Below is a small trained network, with its code and all its weights. Each question gives an input and a target symbol and asks what happens when units are switched off, that is, made to give their printed mean instead of their output.

import numpy as np


def w(rows, s, z=0):
    codes = np.array(rows[::2]) - 128.0
    scale = np.full(codes.shape[1], s)
    scale[-1] = z or s
    return codes * scale


def f(y):
    return np.maximum(y, 0)


def softmax(a):
    e = np.exp(a - a.max(-1, keepdims=True))
    return e / e.sum(-1, keepdims=True)


def log_softmax(a):
    a = a - a.max(-1, keepdims=True)
    return a - np.log(np.exp(a).sum(-1, keepdims=True))


def net(x, mask):
    ids = ['ΔΘΞαζηλ'.index(c) for c in x.split()]
    T = len(ids)
    res = E[ids] + P[:T]
    u = 0
    for l in range(2):
        r = res
        for j in range(2):
            rows = slice(2 * j, 2 * j + 2)
            q, k, v = (r @ M[l][rows].T for M in (Q, K, V))
            z = softmax(np.where(np.tri(T) > 0, q @ k.T / 2**0.5, -1e9)) @ v
            o = O[l][rows]
            res = res + np.where(mask[u + j], z, o[:, -1]) @ o[:, :-1]
        u += 2
        y = f(res @ A[l][:, :-1].T + A[l][:, -1])
        res = res + np.where(mask[u : u + 16], y, B[l][:, -1]) @ B[l][:, :-1]
        u += 16
    return log_softmax(res[-1] @ U[:, :-1].T + U[:, -1])


Q, K, V, O, A, B = {}, {}, {}, {}, {}, {}
E = w([
[190,67,114,170,252,54,96,65,197],'Δ',
[96,195,112,149,153,187,101,50,40],'Θ',
[69,187,100,187,141,105,192,125,61],'Ξ',
[91,144,219,144,154,93,178,82,37],'α',
[183,121,80,86,95,138,173,128,73],'ζ',
[86,201,157,175,122,96,187,208,128],'η',
[138,227,203,170,128,184,83,163,112],'λ',
],0.0036)
P = w([
[4,126,120,158,160,150,127,114,86],'0',
[139,165,138,148,138,196,232,87,192],'1',
[147,146,135,143,149,164,203,111,161],'2',
[150,139,128,139,154,132,170,130,138],'3',
[160,143,133,127,142,108,147,131,124],'4',
[165,142,119,131,144,90,132,143,112],'5',
[172,146,121,127,136,72,113,141,105],'6',
[174,159,118,124,127,62,98,155,100],'7',
[174,160,111,125,128,50,85,160,97],'8',
],0.0035)
Q[0] = w([
[122,133,132,137,119,170,159,114,145],'0.h1',
[127,126,97,135,130,111,169,102,111],'0.h1',
[3,115,144,140,86,163,115,138,136],'0.h2',
[161,216,133,171,183,77,164,133,70],'0.h2',
],0.032)
K[0] = w([
[121,144,135,117,109,146,130,148,95],'0.h1',
[118,116,94,126,117,107,168,115,97],'0.h1',
[3,150,122,155,87,201,163,121,40],'0.h2',
[154,102,140,172,205,87,108,70,180],'0.h2',
],0.033)
V[0] = w([
[170,122,105,49,5,162,169,147,70],'0.h1',
[79,227,195,160,45,183,100,161,69],'0.h1',
[43,138,125,112,139,178,94,86,35],'0.h2',
[149,66,155,101,190,172,54,67,171],'0.h2',
],0.014)
O[0] = w([
[168,11,180,8,125,181,137,225,153,59],'0.h1',
[36,112,182,48,228,156,72,95,232,116],'0.h1',
[147,155,138,232,91,109,66,113,3,24],'0.h2',
[119,34,156,137,229,201,75,157,82,253],'0.h2',
],0.0056,0.0024)
A[0] = w([
[110,158,186,80,113,72,142,97,128,219],'0.n1',
[101,131,51,116,85,204,45,103,115,96],'0.n2',
[201,45,94,32,47,133,100,159,118,29],'0.n3',
[154,157,151,108,120,137,122,121,153,127],'0.n4',
[50,22,143,73,192,141,97,146,173,15],'0.n5',
[98,63,92,50,145,102,144,108,131,231],'0.n6',
[198,166,137,131,79,193,108,104,146,162],'0.n7',
[178,143,106,149,89,99,161,107,172,78],'0.n8',
[93,108,157,49,171,157,130,147,220,104],'0.n9',
[91,74,138,73,215,160,147,149,196,178],'0.n10',
[119,123,123,102,148,142,1,125,142,62],'0.n11',
[134,147,172,188,80,173,141,225,121,178],'0.n12',
[79,166,70,125,64,92,121,146,145,5],'0.n13',
[41,119,155,148,125,93,103,138,117,40],'0.n14',
[64,128,121,104,108,100,65,143,200,42],'0.n15',
[149,162,84,105,93,211,170,100,175,169],'0.n16',
],0.0096,0.0022)
B[0] = w([
[156,142,81,107,112,176,103,132,131,182],'0.n1',
[153,161,163,132,146,137,172,110,122,145],'0.n2',
[189,117,146,76,134,6,86,146,96,172],'0.n3',
[140,122,121,128,116,136,150,113,130,143],'0.n4',
[65,88,191,116,190,87,142,123,129,175],'0.n5',
[100,154,130,184,169,170,142,133,147,227],'0.n6',
[118,106,82,148,141,137,141,107,158,153],'0.n7',
[168,116,113,110,133,102,113,133,125,147],'0.n8',
[119,83,143,124,172,75,129,120,83,199],'0.n9',
[170,193,95,125,69,134,123,116,159,255],'0.n10',
[184,146,136,135,139,104,139,147,95,146],'0.n11',
[94,137,128,117,137,166,146,105,141,154],'0.n12',
[106,157,95,141,137,61,152,134,124,134],'0.n13',
[83,117,127,167,145,137,54,125,133,147],'0.n14',
[156,143,118,149,122,114,100,190,125,135],'0.n15',
[111,122,131,161,134,161,121,84,162,181],'0.n16',
],0.021,0.0035)
Q[1] = w([
[105,145,163,140,218,132,115,129,109],'1.h1',
[96,35,181,117,254,150,158,135,127],'1.h1',
[86,55,189,148,228,127,168,170,116],'1.h2',
[118,145,145,141,252,133,148,161,87],'1.h2',
],0.022)
K[1] = w([
[120,159,126,230,174,91,74,139,123],'1.h1',
[6,168,166,228,219,88,52,87,121],'1.h1',
[188,162,71,212,175,96,52,200,168],'1.h2',
[95,121,92,232,168,114,105,108,108],'1.h2',
],0.021)
V[1] = w([
[57,71,59,110,53,130,20,187,164],'1.h1',
[58,195,180,78,146,101,148,184,254],'1.h1',
[29,134,53,138,67,46,224,48,95],'1.h2',
[181,138,64,173,149,88,190,248,165],'1.h2',
],0.0097)
O[1] = w([
[163,153,224,206,105,113,253,128,115,1],'1.h1',
[177,132,132,69,217,188,172,37,59,47],'1.h1',
[158,204,202,147,207,149,58,217,186,169],'1.h2',
[143,84,125,156,185,180,57,118,30,66],'1.h2',
],0.0053,0.0054)
A[1] = w([
[134,63,143,145,160,87,122,136,155,110],'1.n1',
[195,176,96,147,86,184,123,110,131,215],'1.n2',
[84,189,111,126,83,245,147,110,113,132],'1.n3',
[99,106,105,108,115,186,128,214,151,159],'1.n4',
[228,143,130,91,107,43,115,164,58,112],'1.n5',
[97,122,133,191,115,97,81,163,74,121],'1.n6',
[62,112,137,117,94,122,120,135,132,67],'1.n7',
[103,82,121,88,190,145,112,111,90,128],'1.n8',
[141,126,143,126,81,95,225,139,122,40],'1.n9',
[168,120,181,65,114,17,104,180,36,2],'1.n10',
[112,114,139,155,106,244,144,117,177,55],'1.n11',
[183,100,189,158,151,155,184,89,76,7],'1.n12',
[86,71,114,111,119,110,169,112,112,120],'1.n13',
[112,80,123,120,115,120,181,93,91,129],'1.n14',
[168,160,82,115,89,109,104,123,87,128],'1.n15',
[167,146,118,116,89,84,82,152,87,113],'1.n16',
],0.011,0.0029)
B[1] = w([
[114,161,127,122,84,166,127,147,100,181],'1.n1',
[73,138,78,105,83,98,121,181,178,255],'1.n2',
[134,136,169,129,67,208,94,94,55,205],'1.n3',
[107,176,136,132,71,139,135,81,97,199],'1.n4',
[125,146,237,132,187,131,175,128,101,203],'1.n5',
[140,100,135,71,75,172,159,76,94,212],'1.n6',
[161,102,107,131,172,105,128,158,143,153],'1.n7',
[138,40,117,159,169,191,146,148,125,196],'1.n8',
[187,50,163,130,67,151,113,75,197,159],'1.n9',
[114,96,3,142,71,129,88,98,151,173],'1.n10',
[145,117,206,121,145,125,145,115,43,172],'1.n11',
[15,57,119,101,108,40,83,132,102,144],'1.n12',
[183,176,106,151,134,78,121,130,82,157],'1.n13',
[178,179,105,135,147,89,147,138,49,156],'1.n14',
[117,170,142,134,170,124,118,171,179,196],'1.n15',
[134,166,181,136,150,160,143,147,122,193],'1.n16',
],0.015,0.0052)
U = w([
[111,159,148,110,65,183,102,83,80,241],'Δ',
[103,135,2,119,105,95,91,161,191,204],'Θ',
[151,188,231,128,190,108,168,193,129,153],'Ξ',
[155,96,155,144,107,132,144,103,169,5],'α',
[136,78,118,137,170,163,129,120,124,111],'ζ',
[89,92,160,133,133,89,125,112,116,20],'η',
[171,133,112,147,135,98,148,102,93,52],'λ',
],0.0046,0.0027)

Each question gives the input, a string of symbols that net reads in full, and the target symbol t.
The units are the heads (2 rows each of Q, K, V and O) and the neurons (one row each of A and B). Each row of codes is followed by its name. A weight is (code - 128) times the scale printed after its matrix; where a second scale follows, it is the last column's (O, A, B and U).
mask holds one flag per unit, layer by layer, with each layer's heads first. A switched-off unit (its flag False) gives its mean, the last column of its rows in O or B, instead of its output. The means were averaged over made-up inputs and are rounded, as every weight is.
A unit's drop is (log p(t) with every unit on - log p(t) with that unit switched off) / (log p(t) with every unit on - log p(t) with every unit switched off).
The circuit of an input: a set's keep is (log p(t) with only the set's units on - log p(t) with every unit switched off) / (log p(t) with every unit on - log p(t) with every unit switched off). Starting from the 12 units with the biggest drops (on a tie, the unit counted first), units are removed one at a time, each time the one whose removal leaves the highest keep (on an exact tie, the one counted first), for as long as the keep stays at least 0.8.
units of the circuit, in order: the units of the circuit, biggest drop first
k most important neurons: the k neurons with the biggest drops, biggest first
top k neurons in layer l: the k neurons of layer l with the biggest drops, biggest first
heads that matter: for each layer, one digit per head in row order, 1 if its drop is at least 0.15 and else 0, layers parted by /
input α ζ Δ η Θ, target α: heads that matter -> 11 / 11
input ζ Δ ζ η Ξ ζ λ, target ζ: 3 most important neurons -> [0.n5 1.n8 0.n9]
input η ζ λ ζ Ξ ζ Δ Θ, target η: 3 most important neurons -> [1.n12 0.n14 0.n15]
input ζ Δ ζ Θ Δ α Ξ Δ, target ζ: 3 most important neurons -> [0.n10 1.n8 0.n1]
input η λ λ λ ζ Δ ζ ζ η, target η: heads that matter -> 11 / 10
input Ξ Ξ ζ Ξ η ζ, target Θ: 3 most important neurons -> [0.n16 0.n3 1.n2]
input ζ Θ ζ η, target Δ: heads that matter -> 11 / 00
input Θ Δ α, target Θ: top 2 neurons in layer 0 -> [0.n14 0.n10]
input ζ Θ Δ α α α ζ α ζ, target ζ: 4 most important neurons -> [0.n5 1.n8 0.n6 0.n9]
input λ ζ λ, target Θ: 2 most important neurons -> [0.n9 0.n3]
input λ Δ ζ ζ Θ Δ Δ Ξ ζ, target λ: 3 most important neurons -> [0.n10 0.n14 0.n1]
input λ Θ ζ α ζ Ξ ζ λ ζ, target Ξ: 3 most important neurons -> [1.n5 0.n3 1.n16]
input ζ Δ λ, target ζ: units of the circuit, in order -> [0.h2 0.n5 1.h1 1.n8]
input λ Δ ζ ζ α ζ Ξ, target λ: 2 most important neurons -> [0.n5 0.n14]
input ζ Θ ζ Θ Δ ζ Θ, target ζ: units of the circuit, in order -> [0.n5 0.h2 1.h1 1.n8]
input Θ ζ α λ λ λ, target Ξ: top 3 neurons in layer 0 -> [0.n6 0.n11 0.n16]
input α ζ ζ Δ ζ Δ ζ Δ λ, target α: top 2 neurons in layer 0 -> [0.n10 0.n14]
input α Θ ζ ζ λ Δ, target α: 2 most important neurons -> [0.n5 0.n14]
input Θ ζ Θ Θ λ Δ Ξ, target Θ: units of the circuit, in order -> [0.n2 0.h2 1.h1]
input Ξ Δ η, target Ξ: top 3 neurons in layer 0 -> [0.n9 0.n5 0.n10]
input α ζ Δ Ξ λ λ, target α: top 3 neurons in layer 0 -> [0.n5 0.n14 0.n9]
input λ Δ Ξ λ ζ ζ ζ α, target λ: 3 most important neurons -> [0.n5 0.n14 1.n14]
input η λ Θ Δ ζ Δ Θ ζ, target Θ: units of the circuit, in order -> [0.n9 0.n5 1.n2]
input ζ Ξ η η, target Θ: 3 most important neurons -> [0.n13 0.n6 0.n8]
input ζ λ ζ η ζ, target Ξ: units of the circuit, in order -> [0.n3 0.h1 1.n5]
input Θ α ζ η Θ Δ η, target Θ: top 2 neurons in layer 0 -> [0.n2 0.n9]
input η ζ ζ Δ ζ, target η: top 2 neurons in layer 0 -> [0.n5 0.n14]
input Ξ ζ ζ ζ ζ Ξ Δ Ξ, target Ξ: 2 most important neurons -> [0.n13 0.n5]
input ζ ζ Ξ η Ξ, target Θ: units of the circuit, in order -> [0.h2 1.n2 0.n1]
input Δ Δ η Δ λ ζ ζ λ Δ, target Ξ: 4 most important neurons -> [0.n6 0.n9 0.n5 1.n5]
